Below is a small trained network, with its code and all its weights. Each question gives an input and a target symbol and asks what happens when units are switched off, that is, made to give their printed mean instead of their output.

import numpy as np


def w(rows, s, z=0):
    codes = np.array(rows[::2]) - 128.0
    scale = np.full(codes.shape[1], s)
    scale[-1] = z or s
    return codes * scale


def norm(h):
    return h / np.sqrt((h * h).mean(-1, keepdims=True) + 1e-5)


def f(y):
    return y / 2 * (1 + np.tanh(0.7978845608 * (y + 0.044715 * y**3)))


def softmax(a):
    e = np.exp(a - a.max(-1, keepdims=True))
    return e / e.sum(-1, keepdims=True)


def log_softmax(a):
    a = a - a.max(-1, keepdims=True)
    return a - np.log(np.exp(a).sum(-1, keepdims=True))


def net(x, mask):
    ids = ['ΞΠΦΨΩβδζημ'.index(c) for c in x.split()]
    T = len(ids)
    res = E[ids] + P[:T]
    u = 0
    for l in range(2):
        q, k, v = (norm(res) @ M[l].T for M in (Q, K, V))
        z = softmax(np.where(np.tri(T) > 0, q @ k.T / 2**0.5, -1e9)) @ v
        res = res + np.where(mask[u], z, O[l][:, -1]) @ O[l][:, :-1]
        u += 1
        y = f(norm(res) @ A[l][:, :-1].T + A[l][:, -1])
        res = res + np.where(mask[u : u + 4], y, B[l][:, -1]) @ B[l][:, :-1]
        u += 4
    return log_softmax(norm(res)[-1] @ U[:, :-1].T + U[:, -1])


Q, K, V, O, A, B = {}, {}, {}, {}, {}, {}
E = w([
[142,132,153,130,111,108],'Ξ',
[103,95,146,83,119,131],'Π',
[176,129,131,148,170,235],'Φ',
[140,134,135,106,104,103],'Ψ',
[135,112,120,98,128,117],'Ω',
[165,158,113,80,131,121],'β',
[140,124,82,72,133,192],'δ',
[123,96,192,120,96,188],'ζ',
[209,198,178,123,93,251],'η',
[136,130,166,105,98,89],'μ',
],0.015)
P = w([
[148,94,82,165,141,109],'0',
[172,98,143,80,158,148],'1',
[83,136,64,122,100,153],'2',
[149,94,179,162,9,133],'3',
[142,137,152,62,154,127],'4',
[84,180,90,152,91,117],'5',
[147,91,187,167,1,125],'6',
[120,152,171,65,152,138],'7',
[74,185,114,156,90,116],'8',
[159,93,188,173,7,124],'9',
[95,166,167,50,158,130],'10',
[58,171,123,151,99,103],'11',
],0.017)
Q[0] = w([
[208,124,127,54,79,106],'L0H0',
[245,2,107,187,54,128],'L0H0',
],0.0099)
K[0] = w([
[234,1,127,105,197,104],'L0H0',
[168,25,13,221,111,43],'L0H0',
],0.0087)
V[0] = w([
[136,109,200,148,2,129],'L0H0',
[150,174,84,49,48,49],'L0H0',
],0.0098)
O[0] = w([
[56,7,84,16,164,60,161],'L0H0',
[228,150,47,41,70,147,2],'L0H0',
],0.011,0.00065)
A[0] = w([
[234,150,202,101,164,176,85],'L0N0',
[138,79,131,151,134,228,128],'L0N1',
[192,254,224,41,189,202,255],'L0N2',
[163,177,53,101,227,195,213],'L0N3',
],0.0084,0.0029)
B[0] = w([
[63,133,147,101,79,144,182],'L0N0',
[59,112,7,86,100,74,154],'L0N1',
[104,102,217,68,153,21,255],'L0N2',
[98,87,144,100,182,215,169],'L0N3',
],0.011,0.0081)
Q[1] = w([
[175,159,74,207,204,127],'L1H0',
[22,246,66,78,254,47],'L1H0',
],0.0079)
K[1] = w([
[58,99,76,160,28,254],'L1H0',
[21,122,205,36,14,46],'L1H0',
],0.0081)
V[1] = w([
[241,100,169,183,145,202],'L1H0',
[237,102,114,226,92,2],'L1H0',
],0.007)
O[1] = w([
[78,99,254,91,108,146,5],'L1H0',
[157,17,56,163,200,248,119],'L1H0',
],0.011,0.0025)
A[1] = w([
[46,132,158,80,227,99,179],'L1N0',
[175,216,99,1,121,41,156],'L1N1',
[155,198,121,204,4,183,254],'L1N2',
[165,5,56,161,5,80,145],'L1N3',
],0.0094,0.0035)
B[1] = w([
[242,177,66,126,155,88,199],'L1N0',
[64,94,96,197,110,232,248],'L1N1',
[177,136,10,91,222,175,174],'L1N2',
[106,119,160,140,128,19,172],'L1N3',
],0.012)
U = w([
[176,105,106,3,139,132,83],'Ξ',
[140,124,120,111,95,92,119],'Π',
[100,143,200,207,169,17,126],'Φ',
[137,192,121,84,104,220,168],'Ψ',
[60,235,152,144,45,154,159],'Ω',
[150,151,210,108,89,195,135],'β',
[60,185,199,190,155,189,254],'δ',
[170,185,43,155,221,113,123],'ζ',
[21,132,88,149,76,66,86],'η',
[90,24,147,114,172,185,111],'μ',
],0.014,0.0071)

Each question gives the input, a string of symbols that net reads in full, and the target symbol t.
The units are the heads (2 rows each of Q, K, V and O) and the neurons (one row each of A and B). Each row of codes is followed by its name. A weight is (code - 128) times the scale printed after its matrix; where a second scale follows, it is the last column's (O, A, B and U).
mask holds one flag per unit, layer by layer, with each layer's heads first. A switched-off unit (its flag False) gives its mean, the last column of its rows in O or B, instead of its output. The means were averaged over made-up inputs and are rounded, as every weight is.
A unit's drop is (log p(t) with every unit on - log p(t) with that unit switched off) / (log p(t) with every unit on - log p(t) with every unit switched off).
The circuit of an input: a set's keep is (log p(t) with only the set's units on - log p(t) with every unit switched off) / (log p(t) with every unit on - log p(t) with every unit switched off). Starting from all 10 units, units are removed one at a time, each time the one whose removal leaves the highest keep (on an exact tie, the one counted first), for as long as the keep stays at least 0.8.
units of the circuit, in order: the units of the circuit, biggest drop first
unit that matters most: the unit with the biggest drop
k most important neurons: the k neurons with the biggest drops, biggest first
k most important neurons of layer l: the k neurons of layer l with the biggest drops, biggest first
input Φ Ξ Π Ψ Ξ ζ μ, target δ: units of the circuit, in order => L0H0
input ζ Ξ ζ Ξ Φ δ Ξ Ξ Ω ζ, target Φ: units of the circuit, in order => L0H0; L1N1
input Ψ ζ Φ δ Φ Ξ Φ Ω Ξ Ω ζ Φ, target ζ: 3 most important neurons => L0N3; L1N1; L1N0
input Φ Ω μ δ Ψ Φ μ Ξ Ξ ζ, target δ: 2 most important neurons => L0N2; L1N2
input Ω ζ Ω β δ Ψ Φ Ξ Π Φ, target β: units of the circuit, in order => L0H0; L1H0; L0N3; L1N1
input Ω Ξ δ Ξ Ξ η Ξ, target β: units of the circuit, in order => L1H0; L0H0; L0N3; L1N1
input Ψ Ψ δ Φ Ξ Ξ Φ Ψ ζ ζ, target Ξ: 2 most important neurons => L1N2; L1N1
input ζ μ ζ Ψ ζ ζ Ξ ζ, target ζ: 3 most important neurons => L1N0; L0N0; L0N3
input Φ Ξ Ξ ζ Ω Ξ Ξ Ξ ζ Ξ, target δ: 4 most important neurons => L0N2; L1N0; L1N2; L1N3
input Ξ Ξ Φ Φ Ξ μ Ξ μ δ Ξ Φ Ξ, target ζ: 2 most important neurons => L1N2; L0N2
input Φ Ω μ μ Φ Ω Ξ, target δ: 2 most important neurons of layer 1 => L1N0; L1N2
input Π β Φ Φ Ξ Φ β Ξ η Φ ζ, target Ξ: 3 most important neurons => L1N0; L0N2; L1N3
input Ψ Ξ Φ Ξ Ξ μ, target ζ: 2 most important neurons => L0N2; L1N2
input Ξ δ Ξ Φ Ξ ζ δ Φ, target Ξ: unit that matters most => L1N0
input μ Ψ Ξ Ξ Ξ, target Ψ: 3 most important neurons of layer 1 => L1N1; L1N3; L1N0
input β Ψ η Ξ, target Ψ: 2 most important neurons of layer 1 => L1N2; L1N0
input Ψ Ξ Φ Ξ Ψ Ξ Φ Ξ Ξ Φ, target Ξ: 3 most important neurons of layer 1 => L1N1; L1N2; L1N3
input Π Ξ Ξ Ξ Ξ μ ζ, target ζ: units of the circuit, in order => L1N2; L0N2
input η Ξ η Φ Φ Ξ Ξ Φ Ω, target ζ: 2 most important neurons of layer 1 => L1N2; L1N1
input Φ μ ζ Φ Φ Ψ Φ, target δ: most important neuron => L1N0
input ζ Φ ζ, target η: 3 most important neurons => L0N2; L1N2; L0N1
input Ψ Ξ Φ Ξ, target Ξ: units of the circuit, in order => L0H0; L1H0; L1N1; L0N1
input β β Ξ Ξ Ξ Ξ μ, target Ψ: 2 most important neurons => L1N2; L0N3
input Ψ Ξ Φ δ Ξ Φ Π Φ Φ ζ Ξ Φ, target ζ: 3 most important neurons of layer 1 => L1N0; L1N3; L1N1
input μ Ξ β Ξ Ξ Φ Φ Φ β, target δ: 2 most important neurons => L0N2; L1N1
input Ψ ζ Π Φ ζ Ξ Φ Ξ δ Ξ, target Ξ: units of the circuit, in order => L0H0; L1H0; L1N1
input ζ Ω ζ Ω, target Φ: unit that matters most => L0H0
input β β Ξ Φ, target Ψ: 2 most important neurons of layer 0 => L0N3; L0N0
input Π Π Ξ Ξ Φ η Ξ ζ Ξ Ξ Φ Π, target ζ: 3 most important neurons => L0N1; L1N3; L1N0
